Here is a tiny trained network, its code and every weight. The questions are about switching its units off for an input and a class, where a switched-off unit gives its printed mean instead of its output.

import numpy as np


def w(rows, s, z=0):
    codes = np.array(rows[::2]) - 128.0
    scale = np.full(codes.shape[1], s)
    scale[-1] = z or s
    return codes * scale


def norm(h):
    return h / np.sqrt((h * h).mean(-1, keepdims=True) + 1e-5)


def f(y):
    return np.maximum(y, 0)


def log_softmax(a):
    a = a - a.max(-1, keepdims=True)
    return a - np.log(np.exp(a).sum(-1, keepdims=True))


def net(x, mask):
    res = np.array(x, float).reshape(1, 4) / 4 @ E
    u = 0
    for l in range(2):
        y = f(norm(res) @ A[l][:, :-1].T + A[l][:, -1])
        res = res + np.where(mask[u : u + 12], y, B[l][:, -1]) @ B[l][:, :-1]
        u += 12
    return log_softmax(norm(res)[-1] @ U[:, :-1].T + U[:, -1])


A, B = {}, {}
E = w([
[180,203,220,63,101,74,127,214,143,85,65],'x0',
[42,156,121,119,51,26,140,60,126,188,64],'x1',
[159,112,198,254,59,137,134,143,61,96,115],'x2',
[208,165,89,142,137,166,140,46,142,63,52],'x3',
],0.0088)
A[0] = w([
[177,117,173,229,89,137,139,150,116,95,88,25],'L0N1',
[92,163,129,104,92,76,137,50,137,132,58,84],'L0N2',
[144,140,100,2,172,127,130,136,167,114,102,17],'L0N3',
[190,135,143,129,176,172,149,173,133,101,162,3],'L0N4',
[192,120,110,109,188,189,117,157,139,92,164,42],'L0N5',
[123,108,62,171,164,182,121,60,132,120,169,45],'L0N6',
[235,158,102,110,160,162,120,50,144,80,48,15],'L0N7',
[151,125,156,205,117,142,128,149,114,118,135,43],'L0N8',
[114,130,148,114,132,116,106,195,132,132,184,50],'L0N9',
[102,100,151,102,144,120,130,202,125,150,177,49],'L0N10',
[130,125,83,43,189,152,134,99,144,130,155,44],'L0N11',
[194,178,158,62,122,122,120,197,136,89,57,41],'L0N12',
],0.017,0.0043)
B[0] = w([
[101,247,135,98,134,108,51,112,110,149,205,219],'L0N1',
[188,68,98,125,112,159,51,160,115,110,47,232],'L0N2',
[116,252,136,109,122,110,73,90,103,162,187,222],'L0N3',
[191,76,130,136,98,153,67,152,124,124,29,205],'L0N4',
[160,56,75,119,126,147,33,162,135,145,61,225],'L0N5',
[175,85,167,113,179,120,217,80,150,158,153,215],'L0N6',
[24,129,113,142,65,162,237,207,118,58,141,247],'L0N7',
[121,183,78,110,164,118,83,107,115,128,170,183],'L0N8',
[74,112,114,139,85,153,184,123,124,67,113,176],'L0N9',
[94,143,109,131,112,162,205,186,124,78,126,187],'L0N10',
[125,208,126,144,136,106,61,102,86,131,198,204],'L0N11',
[189,74,181,122,201,94,204,59,160,150,141,238],'L0N12',
],0.02,0.016)
A[1] = w([
[127,37,129,158,174,128,179,59,143,162,162,10],'L1N1',
[166,108,203,117,171,91,177,99,175,142,122,2],'L1N2',
[132,179,135,166,124,126,65,122,128,146,167,52],'L1N3',
[66,130,119,148,82,154,181,171,145,95,122,70],'L1N4',
[136,103,99,162,146,175,131,121,135,150,150,68],'L1N5',
[5,100,131,171,94,124,183,189,159,118,96,93],'L1N6',
[124,151,135,85,113,133,121,176,152,122,113,103],'L1N7',
[150,60,113,119,95,120,59,173,156,154,27,32],'L1N8',
[174,108,140,115,163,127,95,95,145,156,130,87],'L1N9',
[118,108,126,141,80,95,112,106,129,181,28,56],'L1N10',
[107,97,142,166,90,129,80,137,122,118,110,51],'L1N11',
[168,76,206,104,181,83,202,115,180,156,140,68],'L1N12',
],0.019,0.0027)
B[1] = w([
[132,101,246,151,123,34,123,108,133,126,97,190],'L1N1',
[44,39,169,222,117,84,114,83,102,186,130,185],'L1N2',
[96,189,101,83,132,132,130,79,128,173,149,215],'L1N3',
[87,119,120,117,204,184,207,118,165,132,65,210],'L1N4',
[135,137,189,148,125,74,96,107,161,129,80,160],'L1N5',
[134,167,101,148,34,159,239,96,91,71,102,201],'L1N6',
[136,66,112,173,62,85,179,138,127,232,146,173],'L1N7',
[175,84,95,121,151,151,50,248,174,117,137,254],'L1N8',
[72,102,124,156,48,115,174,176,118,90,112,199],'L1N9',
[176,89,117,138,181,193,76,147,133,119,150,168],'L1N10',
[160,95,132,110,159,120,127,135,153,129,138,164],'L1N11',
[139,88,183,155,177,80,142,43,149,122,127,205],'L1N12',
],0.016,0.015)
U = w([
[92,239,106,89,139,111,44,95,88,149,212,189],'0',
[182,37,94,135,128,158,38,217,142,99,91,195],'1',
[111,58,221,177,165,61,160,59,130,114,134,118],'2',
[68,139,94,133,112,198,254,153,119,51,103,7],'3',
],0.012,0.0012)

Each question gives the input, the list of numbers given to net, and the class t.
The units are the neurons (one row each of A and B). Each row of codes is followed by its name. A weight is (code - 128) times the scale printed after its matrix; where a second scale follows, it is the last column's (A, B and U).
mask holds one flag per neuron, layer by layer. A switched-off neuron (its flag False) gives its mean, the last column of its row in B, instead of its output. The means were averaged over made-up inputs and are rounded, as every weight is.
A unit's drop is (log p(t) with every unit on - log p(t) with that unit switched off) / (log p(t) with every unit on - log p(t) with every unit switched off).
The circuit of an input: a set's keep is (log p(t) with only the set's units on - log p(t) with every unit switched off) / (log p(t) with every unit on - log p(t) with every unit switched off). Starting from the 12 units with the biggest drops (on a tie, the unit counted first), units are removed one at a time, each time the one whose removal leaves the highest keep (on an exact tie, the one counted first), for as long as the keep stays at least 0.8.
units of the circuit, in order: the units of the circuit, biggest drop first
top k neurons: the k neurons with the biggest drops, biggest first
k most important neurons of layer l: the k neurons of layer l with the biggest drops, biggest first
input [4,-8,-8,-2], class 0: 2 most important neurons of layer 0	(L0N3 L0N11)
input [7,4,5,5], class 2: top 2 neurons	(L0N12 L0N3)
input [-6,-3,-5,-3], class 2: top 2 neurons	(L0N6 L0N1)
input [6,2,5,1], class 2: 4 most important neurons of layer 0	(L0N12 L0N3 L0N11 L0N5)
input [-5,-2,5,6], class 3: units of the circuit, in order	(L0N7)
input [-3,-3,7,7], class 0: top 2 neurons	(L0N1 L0N8)
input [-7,7,-2,1], class 1: top 2 neurons	(L0N2 L0N12)
input [6,4,0,1], class 2: 3 most important neurons of layer 0	(L0N12 L0N5 L0N4)
input [8,-7,-8,-7], class 0: 2 most important neurons of layer 0	(L0N3 L0N7)
input [4,7,-5,-8], class 3: top 2 neurons	(L0N10 L0N5)
input [-5,-4,1,-1], class 2: top 2 neurons	(L0N6 L0N2)
input [-4,-6,-4,7], class 3: 3 most important neurons of layer 0	(L0N7 L0N2 L0N12)
input [-4,-4,8,8], class 0: 3 most important neurons of layer 0	(L0N1 L0N8 L0N10)
input [-8,-4,2,0], class 2: units of the circuit, in order	(L0N6)
input [6,7,2,0], class 1: top 3 neurons	(L0N2 L0N6 L1N8)
input [2,-2,7,8], class 3: top 2 neurons	(L0N7 L0N3)
input [0,6,-4,-3], class 1: top 2 neurons	(L0N2 L0N1)
input [-4,-6,0,-7], class 3: 2 most important neurons of layer 1	(L1N6 L1N4)
input [-6,-3,-7,1], class 0: top 3 neurons	(L0N11 L0N12 L0N3)
input [4,-1,-5,-7], class 3: units of the circuit, in order	(L0N10)
input [5,8,6,-8], class 1: top 3 neurons	(L0N7 L0N2 L0N3)
input [-7,6,7,4], class 0: 2 most important neurons of layer 0	(L0N1 L0N12)
input [-8,-5,-4,-6], class 2: top 2 neurons	(L0N6 L0N7)
input [-8,8,-5,0], class 1: top 3 neurons	(L0N2 L0N12 L1N8)
input [3,8,-6,3], class 1: top 2 neurons	(L0N2 L0N1)
input [-3,3,3,-4], class 3: 3 most important neurons of layer 0	(L0N12 L0N5 L0N3)
input [-3,7,3,4], class 1: most important neuron of layer 0	(L0N2)
input [2,7,-8,0], class 0: top 2 neurons	(L0N3 L0N5)
input [-4,3,4,0], class 0: 3 most important neurons of layer 0	(L0N12 L0N1 L0N8)
input [-6,-7,-1,8], class 3: 3 most important neurons of layer 1	(L1N6 L1N4 L1N10)
